Below are the code and all the weights of a small trained network. Each question names an input and a target symbol and asks about switching units off, where a switched-off unit gives its printed mean instead of its output.

import numpy as np


def w(rows, s, z=0):
    codes = np.array(rows[::2]) - 128.0
    scale = np.full(codes.shape[1], s)
    scale[-1] = z or s
    return codes * scale


def norm(h):
    return h / np.sqrt((h * h).mean(-1, keepdims=True) + 1e-5)


def f(y):
    return y / 2 * (1 + np.tanh(0.7978845608 * (y + 0.044715 * y**3)))


def softmax(a):
    e = np.exp(a - a.max(-1, keepdims=True))
    return e / e.sum(-1, keepdims=True)


def log_softmax(a):
    a = a - a.max(-1, keepdims=True)
    return a - np.log(np.exp(a).sum(-1, keepdims=True))


def net(x, mask):
    ids = ['Λαβγδεζηθμξπστφω'.index(c) for c in x.split()]
    T = len(ids)
    res = E[ids] + P[:T]
    u = 0
    for l in range(3):
        q, k, v = (norm(res) @ M[l].T for M in (Q, K, V))
        z = softmax(np.where(np.tri(T) > 0, q @ k.T / 2**0.5, -1e9)) @ v
        res = res + np.where(mask[u], z, O[l][:, -1]) @ O[l][:, :-1]
        u += 1
        y = f(norm(res) @ A[l][:, :-1].T + A[l][:, -1])
        res = res + np.where(mask[u : u + 8], y, B[l][:, -1]) @ B[l][:, :-1]
        u += 8
    return log_softmax(norm(res)[-1] @ U[:, :-1].T + U[:, -1])


Q, K, V, O, A, B = {}, {}, {}, {}, {}, {}
E = w([
[118,114,130],'Λ',
[145,157,127],'α',
[140,172,162],'β',
[140,162,109],'γ',
[131,122,140],'δ',
[137,138,108],'ε',
[100,134,177],'ζ',
[150,72,160],'η',
[99,199,186],'θ',
[141,145,114],'μ',
[113,115,124],'ξ',
[136,101,98],'π',
[93,147,179],'σ',
[106,211,126],'τ',
[110,253,248],'φ',
[118,115,132],'ω',
],0.0045)
P = w([
[255,154,200],'0',
[248,164,212],'1',
[228,149,203],'2',
[203,141,185],'3',
[174,140,154],'4',
[154,141,143],'5',
[138,137,132],'6',
[115,128,126],'7',
],0.00061)
Q[0] = w([
[239,72,150],'L0H1',
[250,93,178],'L0H1',
],0.0021)
K[0] = w([
[134,190,102],'L0H1',
[171,250,70],'L0H1',
],0.0025)
V[0] = w([
[3,70,150],'L0H1',
[52,22,13],'L0H1',
],0.002)
O[0] = w([
[249,108,51,69],'L0H1',
[255,160,181,8],'L0H1',
],0.002,0.0017)
A[0] = w([
[133,85,113,154],'L0N1',
[149,218,221,15],'L0N2',
[141,192,187,8],'L0N3',
[134,168,153,124],'L0N4',
[2,82,74,123],'L0N5',
[126,128,129,125],'L0N6',
[102,84,98,166],'L0N7',
[243,83,125,240],'L0N8',
],0.0017,0.0014)
B[0] = w([
[116,145,164,162],'L0N1',
[167,68,6,51],'L0N2',
[148,96,4,8],'L0N3',
[155,83,132,141],'L0N4',
[189,208,140,203],'L0N5',
[127,130,125,125],'L0N6',
[147,175,179,197],'L0N7',
[130,83,233,252],'L0N8',
],0.0014,0.00045)
Q[1] = w([
[4,210,141],'L1H1',
[23,202,154],'L1H1',
],0.0027)
K[1] = w([
[73,69,39],'L1H1',
[21,83,2],'L1H1',
],0.0035)
V[1] = w([
[164,227,181],'L1H1',
[190,182,254],'L1H1',
],0.002)
O[1] = w([
[49,64,48,197],'L1H1',
[76,169,8,248],'L1H1',
],0.0019,0.0015)
A[1] = w([
[126,28,86,210],'L1N1',
[26,101,163,5],'L1N2',
[111,58,112,156],'L1N3',
[130,154,134,107],'L1N4',
[108,43,84,175],'L1N5',
[85,153,211,150],'L1N6',
[252,32,53,125],'L1N7',
[117,38,105,188],'L1N8',
],0.0026,0.0014)
B[1] = w([
[157,249,115,189],'L1N1',
[121,193,192,162],'L1N2',
[130,223,160,160],'L1N3',
[134,103,125,120],'L1N4',
[124,209,124,174],'L1N5',
[177,183,102,254],'L1N6',
[209,194,181,64],'L1N7',
[149,222,147,183],'L1N8',
],0.002,0.00086)
Q[2] = w([
[254,110,76],'L2H1',
[148,103,99],'L2H1',
],0.0034)
K[2] = w([
[227,251,197],'L2H1',
[104,219,168],'L2H1',
],0.0022)
V[2] = w([
[92,116,120],'L2H1',
[119,149,253],'L2H1',
],0.0042)
O[2] = w([
[172,156,127,156],'L2H1',
[138,79,3,250],'L2H1',
],0.0033,0.0017)
A[2] = w([
[226,92,73,202],'L2N1',
[213,96,175,42],'L2N2',
[124,109,125,50],'L2N3',
[144,58,58,207],'L2N4',
[143,182,157,145],'L2N5',
[140,112,131,2],'L2N6',
[181,79,199,3],'L2N7',
[97,82,255,135],'L2N8',
],0.004,0.0014)
B[2] = w([
[143,196,182,194],'L2N1',
[39,197,61,18],'L2N2',
[97,159,96,60],'L2N3',
[99,91,255,242],'L2N4',
[165,59,146,171],'L2N5',
[63,158,63,18],'L2N6',
[28,151,97,2],'L2N7',
[73,148,236,104],'L2N8',
],0.0018,0.00085)
U = w([
[135,159,78,47],'Λ',
[108,155,154,250],'α',
[128,114,96,3],'β',
[249,193,134,133],'γ',
[169,97,90,63],'δ',
[89,139,174,210],'ε',
[70,46,97,106],'ζ',
[202,20,214,145],'η',
[50,215,63,102],'θ',
[90,136,147,183],'μ',
[121,138,105,28],'ξ',
[178,125,101,54],'π',
[38,82,83,87],'σ',
[109,141,172,210],'τ',
[90,218,146,109],'φ',
[149,50,91,101],'ω',
],0.012,0.0047)

Each question gives the input, a string of symbols that net reads in full, and the target symbol t.
The units are the heads (2 rows each of Q, K, V and O) and the neurons (one row each of A and B). Each row of codes is followed by its name. A weight is (code - 128) times the scale printed after its matrix; where a second scale follows, it is the last column's (O, A, B and U).
mask holds one flag per unit, layer by layer, with each layer's heads first. A switched-off unit (its flag False) gives its mean, the last column of its rows in O or B, instead of its output. The means were averaged over made-up inputs and are rounded, as every weight is.
A unit's drop is (log p(t) with every unit on - log p(t) with that unit switched off) / (log p(t) with every unit on - log p(t) with every unit switched off).
most important unit: the unit with the biggest drop
k most important neurons: the k neurons with the biggest drops, biggest first
k most important neurons of layer l: the k neurons of layer l with the biggest drops, biggest first
drop of u: that unit's drop, to one decimal
input ε π ω, target η: 3 most important neurons of layer 1 -> L1N7, L1N1, L1N5
input α β μ, target θ: most important unit -> L0H1
input π ω Λ π ξ, target η: 2 most important neurons -> L2N4, L2N1
input θ ε ξ δ, target γ: 2 most important neurons of layer 0 -> L0N5, L0N2
input η Λ π β, target η: 2 most important neurons -> L2N4, L1N1
input ω β θ, target θ: 2 most important neurons of layer 2 -> L2N4, L2N1
input σ ω γ η ξ ε, target γ: 3 most important neurons -> L2N1, L0N5, L1N7
input γ ζ ξ π π Λ ξ ε, target γ: 2 most important neurons -> L2N1, L1N7
input ω α β ξ, target θ: 2 most important neurons of layer 2 -> L2N4, L2N1
input φ π α, target η: 2 most important neurons of layer 2 -> L2N4, L2N2
input ξ ω μ α π ω ξ Λ, target γ: 2 most important neurons -> L2N4, L1N6
input σ σ Λ π ξ π ξ, target η: 4 most important neurons -> L2N4, L0N2, L0N3, L1N7
input β ε ε π ε, target η: 2 most important neurons of layer 1 -> L1N1, L1N8
input ε β ε, target θ: most important unit -> L0H1
input δ π Λ, target η: 3 most important neurons of layer 2 -> L2N4, L2N1, L2N2
input ξ δ π ξ ξ, target γ: drop of L1N1 -> 0.1
input ζ α σ φ ε π ε, target η: drop of L1N3 -> 0.2
input φ π ξ ξ δ, target γ: drop of L0H1 -> 0.6
